Here is a tiny trained network, its code and every weight. The questions are about switching its units off for an input and a class, where a switched-off unit gives its printed mean instead of its output.

import numpy as np


def w(rows, s, z=0):
    codes = np.array(rows[::2]) - 128.0
    scale = np.full(codes.shape[1], s)
    scale[-1] = z or s
    return codes * scale


def f(y):
    return np.maximum(y, 0)


def log_softmax(a):
    a = a - a.max(-1, keepdims=True)
    return a - np.log(np.exp(a).sum(-1, keepdims=True))


def net(x, mask):
    res = np.array(x, float).reshape(1, 3) / 4 @ E
    y = f(res @ A[0][:, :-1].T + A[0][:, -1])
    res = res + np.where(mask, y, B[0][:, -1]) @ B[0][:, :-1]
    return log_softmax(res[-1] @ U[:, :-1].T + U[:, -1])


A, B = {}, {}
E = w([
[216,63,140,149,110,108,66,81],'x0',
[106,82,114,63,149,4,200,82],'x1',
[157,170,78,61,78,137,105,147],'x2',
],0.016)
A[0] = w([
[86,79,254,195,184,147,163,99,254],'n1',
[49,174,92,128,139,43,132,133,120],'n2',
[113,79,244,199,185,146,187,119,235],'n3',
[83,156,140,171,198,88,180,106,171],'n4',
[190,63,104,146,161,70,164,62,128],'n5',
[84,177,151,159,177,224,154,207,186],'n6',
[49,186,125,154,155,167,122,250,207],'n7',
[107,80,163,214,137,106,102,160,189],'n8',
[95,158,76,94,150,77,229,136,133],'n9',
[71,132,185,101,145,88,150,157,120],'n10',
[228,144,171,177,62,144,57,156,148],'n11',
[58,178,128,109,180,113,206,95,185],'n12',
[170,18,128,54,135,31,114,56,64],'n13',
[65,128,161,134,238,142,167,76,131],'n14',
[163,185,23,54,4,129,108,119,185],'n15',
[110,135,76,77,98,116,175,163,151],'n16',
[49,120,219,144,210,116,137,72,152],'n17',
],0.0085,0.0056)
B[0] = w([
[110,120,177,122,119,134,97,53,254],'n1',
[144,107,84,150,186,175,151,109,199],'n2',
[109,142,194,173,106,144,99,50,245],'n3',
[110,164,117,161,133,152,163,84,208],'n4',
[118,183,144,121,89,116,93,111,215],'n5',
[91,182,181,108,61,107,96,141,249],'n6',
[105,190,138,99,88,63,71,153,246],'n7',
[131,68,170,94,85,113,143,47,199],'n8',
[114,124,102,145,193,127,194,143,231],'n9',
[153,148,119,158,158,163,142,116,182],'n10',
[231,83,110,154,131,184,131,75,234],'n11',
[139,129,107,162,119,135,165,135,229],'n12',
[127,193,147,91,80,72,139,151,248],'n13',
[158,180,92,185,136,140,165,95,204],'n14',
[180,152,12,130,155,122,140,156,238],'n15',
[157,124,102,133,141,117,176,164,193],'n16',
[155,170,114,183,116,142,153,60,215],'n17',
],0.011,0.014)
U = w([
[51,183,194,94,7,102,118,104,129],'0',
[202,154,66,186,134,255,136,77,212],'1',
[143,203,82,4,42,101,86,228,199],'2',
[115,99,47,98,182,172,193,229,3],'3',
[161,29,202,114,135,237,71,65,18],'4',
],0.0084,0.0019)

Each question gives the input, the list of numbers given to net, and the class t.
The units are the neurons (one row each of A and B). Each row of codes is followed by its name. A weight is (code - 128) times the scale printed after its matrix; where a second scale follows, it is the last column's (A, B and U).
mask holds one flag per neuron, in row order. A switched-off neuron (its flag False) gives its mean, the last column of its row in B, instead of its output. The means were averaged over made-up inputs and are rounded, as every weight is.
A unit's drop is (log p(t) with every unit on - log p(t) with that unit switched off) / (log p(t) with every unit on - log p(t) with every unit switched off).
The circuit of an input: a set's keep is (log p(t) with only the set's units on - log p(t) with every unit switched off) / (log p(t) with every unit on - log p(t) with every unit switched off). Starting from the 12 units with the biggest drops (on a tie, the unit counted first), units are removed one at a time, each time the one whose removal leaves the highest keep (on an exact tie, the one counted first), for as long as the keep stays at least 0.8.
units of the circuit, in order: the units of the circuit, biggest drop first
k most important neurons: the k neurons with the biggest drops, biggest first
drop when u is switched off: that unit's drop, to one decimal
input [-6,7,1], class 3: units of the circuit, in order => (n9)
input [2,0,-3], class 4: 2 most important neurons => (n7 n6)
input [4,0,-8], class 4: 2 most important neurons => (n7 n6)
input [-5,-7,0], class 0: 2 most important neurons => (n6 n15)
input [8,2,0], class 0: 2 most important neurons => (n13 n15)
input [3,0,0], class 4: 2 most important neurons => (n7 n6)
input [-8,-4,0], class 0: 2 most important neurons => (n6 n15)
input [5,0,-3], class 4: 2 most important neurons => (n7 n6)
input [3,8,4], class 2: drop when n13 is switched off => 0.4
input [-5,-6,0], class 0: drop when n6 is switched off => 0.2
input [-6,-1,-6], class 0: drop when n6 is switched off => 0.5
